Here is a tiny trained network, its code and every weight. The questions are about switching its units off for an input and a class, where a switched-off unit gives its printed mean instead of its output.

import numpy as np


def w(rows, s, z=0):
    codes = np.array(rows[::2]) - 128.0
    scale = np.full(codes.shape[1], s)
    scale[-1] = z or s
    return codes * scale


def norm(h):
    return h / np.sqrt((h * h).mean(-1, keepdims=True) + 1e-5)


def f(y):
    return np.maximum(y, 0)


def log_softmax(a):
    a = a - a.max(-1, keepdims=True)
    return a - np.log(np.exp(a).sum(-1, keepdims=True))


def net(x, mask):
    res = np.array(x, float).reshape(1, 3) / 4 @ E
    u = 0
    for l in range(2):
        y = f(norm(res) @ A[l][:, :-1].T + A[l][:, -1])
        res = res + np.where(mask[u : u + 5], y, B[l][:, -1]) @ B[l][:, :-1]
        u += 5
    return log_softmax(norm(res)[-1] @ U[:, :-1].T + U[:, -1])


A, B = {}, {}
E = w([
[20,123,150,68,126,239],'x0',
[238,22,90,23,150,129],'x1',
[91,17,183,180,254,220],'x2',
],0.0063)
A[0] = w([
[156,109,147,234,172,108,3],'0.n0',
[170,48,153,124,185,142,108],'0.n1',
[187,113,123,147,112,80,57],'0.n2',
[103,84,136,100,142,161,95],'0.n3',
[155,115,112,253,152,127,68],'0.n4',
],0.017,0.0032)
B[0] = w([
[111,110,171,138,252,79,208],'0.n0',
[94,91,87,175,68,135,246],'0.n1',
[177,154,141,100,158,132,186],'0.n2',
[131,137,156,77,115,156,192],'0.n3',
[104,109,189,150,182,79,209],'0.n4',
],0.022,0.011)
A[1] = w([
[117,29,3,222,124,148,4],'1.n0',
[73,110,115,168,177,190,98],'1.n1',
[228,215,79,149,148,141,75],'1.n2',
[42,185,101,176,75,167,94],'1.n3',
[66,82,85,118,176,232,125],'1.n4',
],0.017,0.0028)
B[1] = w([
[174,6,100,231,45,125,253],'1.n0',
[142,152,50,140,119,117,239],'1.n1',
[163,196,79,138,105,78,223],'1.n2',
[82,95,228,123,88,106,246],'1.n3',
[177,148,89,93,154,167,255],'1.n4',
],0.021,0.0082)
U = w([
[40,146,228,110,57,91,147],'0',
[116,135,134,11,95,213,147],'1',
[71,175,47,148,188,191,2],'2',
[170,222,85,107,83,50,172],'3',
[145,27,66,168,59,158,213],'4',
[101,87,179,147,248,45,119],'5',
],0.015,0.0034)

Each question gives the input, the list of numbers given to net, and the class t.
The units are the neurons (one row each of A and B). Each row of codes is followed by its name. A weight is (code - 128) times the scale printed after its matrix; where a second scale follows, it is the last column's (A, B and U).
mask holds one flag per neuron, layer by layer. A switched-off neuron (its flag False) gives its mean, the last column of its row in B, instead of its output. The means were averaged over made-up inputs and are rounded, as every weight is.
A unit's drop is (log p(t) with every unit on - log p(t) with that unit switched off) / (log p(t) with every unit on - log p(t) with every unit switched off).
The circuit of an input: a set's keep is (log p(t) with only the set's units on - log p(t) with every unit switched off) / (log p(t) with every unit on - log p(t) with every unit switched off). Starting from all 10 units, units are removed one at a time, each time the one whose removal leaves the highest keep (on an exact tie, the one counted first), for as long as the keep stays at least 0.8.
circuit, biggest first: the units of the circuit, biggest drop first
unit that matters most: the unit with the biggest drop
k most important neurons: the k neurons with the biggest drops, biggest first
k most important neurons of layer l: the k neurons of layer l with the biggest drops, biggest first
drop when u is switched off: that unit's drop, to one decimal
input [-4,-8,-5], class 5: circuit, biggest first -> [0.n1]
input [-7,3,4], class 5: 2 most important neurons -> [0.n0; 0.n4]
input [2,0,-3], class 0: 4 most important neurons of layer 0 -> [0.n2; 0.n0; 0.n1; 0.n4]
input [7,-7,0], class 0: 2 most important neurons -> [1.n3; 0.n0]
input [6,4,-8], class 0: 4 most important neurons of layer 1 -> [1.n4; 1.n1; 1.n0; 1.n2]
input [5,-3,-4], class 0: 2 most important neurons -> [0.n0; 0.n1]
input [6,3,2], class 1: 3 most important neurons -> [0.n3; 1.n4; 1.n0]
input [4,-3,5], class 2: circuit, biggest first -> [1.n1; 1.n0]
input [-7,-7,-5], class 5: 2 most important neurons -> [0.n4; 1.n1]
input [4,-5,4], class 2: 3 most important neurons -> [0.n1; 1.n0; 1.n1]
input [3,1,-3], class 0: 2 most important neurons -> [0.n2; 0.n0]
input [4,6,-5], class 3: 4 most important neurons of layer 0 -> [0.n1; 0.n0; 0.n4; 0.n3]
input [2,-5,-8], class 0: 3 most important neurons -> [1.n3; 0.n2; 0.n1]
input [7,-5,-3], class 0: unit that matters most -> 1.n3
input [3,1,-8], class 3: 2 most important neurons -> [0.n1; 0.n4]
input [1,-8,1], class 5: 2 most important neurons of layer 0 -> [0.n1; 0.n4]
input [-7,2,4], class 5: 2 most important neurons -> [0.n0; 0.n4]
input [-7,4,1], class 5: 2 most important neurons of layer 0 -> [0.n2; 0.n0]
input [5,-3,-5], class 0: 2 most important neurons -> [0.n1; 0.n0]
input [-4,8,-4], class 3: unit that matters most -> 0.n2
input [4,1,-3], class 0: 2 most important neurons of layer 0 -> [0.n0; 0.n2]
input [3,-6,0], class 0: 3 most important neurons -> [0.n0; 1.n3; 0.n1]
input [6,7,-3], class 1: 2 most important neurons -> [0.n3; 1.n0]
input [3,0,-1], class 1: 2 most important neurons -> [0.n1; 1.n0]
input [1,-2,0], class 0: 2 most important neurons of layer 1 -> [1.n3; 1.n0]
input [2,7,-7], class 3: drop when 0.n1 is switched off -> 0.6
input [-2,-3,-6], class 3: unit that matters most -> 0.n1
input [7,-3,7], class 1: 2 most important neurons of layer 0 -> [0.n3; 0.n0]
input [-7,1,5], class 5: drop when 0.n0 is switched off -> 0.9
input [8,0,3], class 1: 2 most important neurons of layer 0 -> [0.n3; 0.n0]
